[103 163 186 152 164 109  96 110 192  94 139 149 155 112 102 130  91 187
 131 109 122 104 145 117 188 156 135 162 126 124  90 162] : tul
[138  99  79 101  87 117 141 174  76 160 129 108  98 121 149 140 143 121
 167 124 123  87 160 159 120 151 165 170 162 128 121 164] : Muri
[ 96 115 113  82  93  72 114 128 101 156 111 101  87  73 141  97 117 100
 141 133  90 120 118 106 135  67 138  82 168  77 167  96] : nuta
[138  99  79 101  87 117 141 174  76 160 129 108  98 121 149 140 143  87
 134 154 116 136 126 131  89  94 148 110 143 109 156 113] : mefit
[ 96 115 113  82  93  72 114 128 101 156 111 101  87  73 141  97 117 100
 141 133  90 120 118 106 135  67 138  82 168  57 151  96] : turas
Muri?  [138  99  79 101  87 117 141 174  76 160 129 108  98 121 149 140 143 121
 167 124 123  87 160 159 120 151 165 170 162 128 121 164]

[188  70 185  76 172] -> nuraz
[188 114  79 154 143] -> sozu
[188  68 185  76 172] -> Lek
nuraz?  [188  70 185  76 172]
Lek?  [188  68 185  76 172]

[108 159  99 147  63 134 111 178] : leso
[170 134  74 101 107 123 200  98] : venu
[196 134 109  97 106 196 132 120] : zasol
[149 154 157 160 185 143 163  67] : kiz
[160 156 157  87 159 136  77 171] : Mamel
[101 117  93  68 167 108  99 141] : guri
[182 111  64 190 167  69 183 115] : kiv
[ 63 108 165 158  84  88 146 202] : Meza
[ 65 192 142 180  74  68 110 193] : rus
[166 130 137 156 151  69 139 159] : Sula
[ 95 119  95  78 139  62  59 127] : Busav
[ 77 197 142 173  57 190 131 138] : Sot
kiv?  [182 111  64 190 167  69 183 115]
leso?  [108 159  99 147  63 134 111 178]
Mamel?  [160 156 157  87 159 136  77 171]
Sot?  [ 77 197 142 173  57 190 131 138]

[167 138 118 128 123 116 102 110  80 120 118 135 130 137 109 123] = repes
[123 131 128 129 130 127 123 121 154 134 130 127 132  92 142 127] = duvi
[186 126 126 130 125  98 146 138 176 119 119 151 137  63 160 124] = zugo
[122 123 127 139 137  84 144 134 140 150 139 128 127  94 140 126] = Bibav
[159 124 121 110 120 101  97 112 110 120 127 141 142 141 126 142] = fis
fis?  [159 124 121 110 120 101  97 112 110 120 127 141 142 141 126 142]

[137 133 146 119 120 134 120 138 128 116 138 120 123 134 128 120 124 121
 134 122 120 136 115 132 126 126 117 130 123 127 141 138 120 136 130 109
 123 126 127 124 133 145 131 136]  vum
[123 121 100 143 135 118 138 125 131 140 108 139 124 122 130 143 127 136
 122 141 142 120 138 126 141 126 139 121 129 132 115 117 140 121 128 151
 127 130 133 132 130 109 123 124]  Zurop
[152 159 168 131 116 165 124 191 126  80 167 108  95 109 134 118 144 127
 134  99 137 146 125 174 151 104  68 150 124 132 148 127 129 116 137  80
 122 102 133 113 125 168 123 147]  kupa
kupa?  [152 159 168 131 116 165 124 191 126  80 167 108  95 109 134 118 144 127
 134  99 137 146 125 174 151 104  68 150 124 132 148 127 129 116 137  80
 122 102 133 113 125 168 123 147]

[192 105 164 146 154] : lisig
[179 135 137 145 153] : vipi
[182 129 138 139 152] : zev
[187 110 160 146 162] : gapur
[163 178  88 148 157] : pegi
[166 176  89 152 157] : rezon
[181 135 137 142 150] : Rotul
[188 119 144 142 154] : rup
lisig?  [192 105 164 146 154]
gapur?  [187 110 160 146 162]
rezon?  [166 176  89 152 157]

[ 78 127 111 116 171 139 153 144 141] : Fof
[141 104  98 155 141  74 100 104  99] : lef
[116 128 162 101 106 143 143 135 152] : Siv
[102 130 112 123 157 140 143 136 133] : fazip
[191 155 140 142 121 152 122  95 109] : fizi
[141 109  74 166 128  82  89 122 105] : Gosov
[186 133  86 181 108  86 105 116 118] : Boma
[130 103 117 139 157  82 117  94  99] : matev
[141 109  74 166 128  82 155 122 105] : Tanas
[186 133  86 181 108  98  86 105 110] : kel
[128 142 164 103 109 160 151 137 160] : suv
Fof?  [ 78 127 111 116 171 139 153 144 141]
lef?  [141 104  98 155 141  74 100 104  99]
Gosov?  [141 109  74 166 128  82  89 122 105]

